Below is a small trained network, with its code and all its weights. Each question gives an input and a class and asks what happens when units are switched off, that is, made to give their printed mean instead of their output.

import numpy as np


def w(rows, s, z=0):
    codes = np.array(rows[::2]) - 128.0
    scale = np.full(codes.shape[1], s)
    scale[-1] = z or s
    return codes * scale


def f(y):
    return y / 2 * (1 + np.tanh(0.7978845608 * (y + 0.044715 * y**3)))


def log_softmax(a):
    a = a - a.max(-1, keepdims=True)
    return a - np.log(np.exp(a).sum(-1, keepdims=True))


def net(x, mask):
    res = np.array(x, float).reshape(1, 5) / 4 @ E
    y = f(res @ A[0][:, :-1].T + A[0][:, -1])
    res = res + np.where(mask, y, B[0][:, -1]) @ B[0][:, :-1]
    return log_softmax(res[-1] @ U[:, :-1].T + U[:, -1])


A, B = {}, {}
E = w([
[184,100,45,137],'x0',
[152,25,140,161],'x1',
[1,107,81,130],'x2',
[95,81,142,30],'x3',
[177,85,111,62],'x4',
],0.0078)
A[0] = w([
[173,145,101,96,67],'N0',
[139,140,199,114,61],'N1',
[231,166,85,38,50],'N2',
[195,147,189,219,34],'N3',
[130,129,156,127,112],'N4',
[124,179,81,176,18],'N5',
[178,139,104,96,82],'N6',
[115,144,117,92,109],'N7',
[90,101,135,174,42],'N8',
[134,125,125,142,125],'N9',
[195,221,70,178,31],'N10',
[141,118,158,141,168],'N11',
[179,97,95,97,41],'N12',
[91,37,53,67,79],'N13',
[137,120,148,137,141],'N14',
[21,125,109,215,108],'N15',
[159,151,103,100,80],'N16',
[163,9,83,192,80],'N17',
[134,135,183,119,85],'N18',
[123,142,198,101,41],'N19',
[92,154,200,58,88],'N20',
[124,93,87,77,82],'N21',
[96,191,72,169,29],'N22',
[237,60,218,189,9],'N23',
[161,149,96,179,102],'N24',
[1,142,117,94,48],'N25',
[142,159,90,51,78],'N26',
[102,191,77,165,2],'N27',
[33,162,119,186,101],'N28',
],0.013,0.0036)
B[0] = w([
[79,103,143,142,153],'N0',
[127,181,148,132,146],'N1',
[4,89,162,184,229],'N2',
[91,155,44,143,213],'N3',
[119,146,131,130,129],'N4',
[196,152,125,130,168],'N5',
[83,96,143,147,162],'N6',
[110,126,152,95,139],'N7',
[120,80,108,154,150],'N8',
[135,130,118,130,132],'N9',
[156,148,144,243,225],'N10',
[117,159,114,138,150],'N11',
[103,66,144,146,170],'N12',
[127,94,96,14,225],'N13',
[126,146,118,131,137],'N14',
[132,45,160,212,254],'N15',
[91,114,142,145,142],'N16',
[186,87,45,83,240],'N17',
[126,170,140,129,138],'N18',
[130,181,150,123,146],'N19',
[109,198,155,88,190],'N20',
[94,105,145,68,166],'N21',
[202,145,128,152,184],'N22',
[80,195,23,97,240],'N23',
[175,162,102,129,178],'N24',
[175,99,241,62,235],'N25',
[40,126,146,100,163],'N26',
[193,150,125,149,172],'N27',
[141,85,180,185,233],'N28',
],0.032,0.0074)
U = w([
[126,147,3,155,164],'0',
[64,93,153,128,158],'1',
[158,42,40,54,123],'2',
[132,125,168,25,4],'3',
[120,226,178,105,246],'4',
[221,162,109,210,71],'5',
[166,37,195,140,110],'6',
],0.0057,0.0038)

Each question gives the input, the list of numbers given to net, and the class t.
The units are the neurons (one row each of A and B). Each row of codes is followed by its name. A weight is (code - 128) times the scale printed after its matrix; where a second scale follows, it is the last column's (A, B and U).
mask holds one flag per neuron, in row order. A switched-off neuron (its flag False) gives its mean, the last column of its row in B, instead of its output. The means were averaged over made-up inputs and are rounded, as every weight is.
A unit's drop is (log p(t) with every unit on - log p(t) with that unit switched off) / (log p(t) with every unit on - log p(t) with every unit switched off).
The circuit of an input: a set's keep is (log p(t) with only the set's units on - log p(t) with every unit switched off) / (log p(t) with every unit on - log p(t) with every unit switched off). Starting from the 12 units with the biggest drops (on a tie, the unit counted first), units are removed one at a time, each time the one whose removal leaves the highest keep (on an exact tie, the one counted first), for as long as the keep stays at least 0.8.
circuit, biggest first: the units of the circuit, biggest drop first
k most important neurons: the k neurons with the biggest drops, biggest first
drop of u: that unit's drop, to one decimal
input [6,-7,-7,-1,-6], class 5: circuit, biggest first -> (N10)
input [0,-7,-1,2,-1], class 4: circuit, biggest first -> (N15, N17)
input [7,2,0,0,-6], class 5: 2 most important neurons -> (N23, N13)
input [-8,-1,3,0,8], class 3: 2 most important neurons -> (N10, N25)
input [3,-1,7,-4,-5], class 6: 2 most important neurons -> (N15, N25)
input [5,-6,-6,5,-8], class 4: 4 most important neurons -> (N15, N17, N28, N12)
input [5,0,5,2,-3], class 6: 2 most important neurons -> (N23, N15)
input [0,-3,3,-2,-7], class 6: 3 most important neurons -> (N15, N25, N28)
input [-7,-4,-3,-6,2], class 5: 2 most important neurons -> (N10, N23)
input [0,-1,-1,-2,4], class 1: 2 most important neurons -> (N17, N23)
input [3,-1,-7,-3,7], class 0: 2 most important neurons -> (N23, N25)
input [-5,8,-1,2,4], class 2: 3 most important neurons -> (N10, N17, N3)
input [-7,5,0,7,-2], class 4: 2 most important neurons -> (N17, N20)
input [-2,-5,-1,6,-6], class 4: 3 most important neurons -> (N13, N20, N17)
input [3,7,-2,1,-5], class 0: circuit, biggest first -> (N23)
input [-2,-3,-1,6,-8], class 4: 3 most important neurons -> (N20, N17, N13)
input [1,-1,-3,8,-4], class 4: drop of N15 -> 0.2
input [4,3,-6,-1,-6], class 0: drop of N0 -> 0.0
input [1,2,1,-3,-7], class 5: drop of N25 -> 0.1
input [-2,6,8,-5,2], class 6: circuit, biggest first -> (N15)
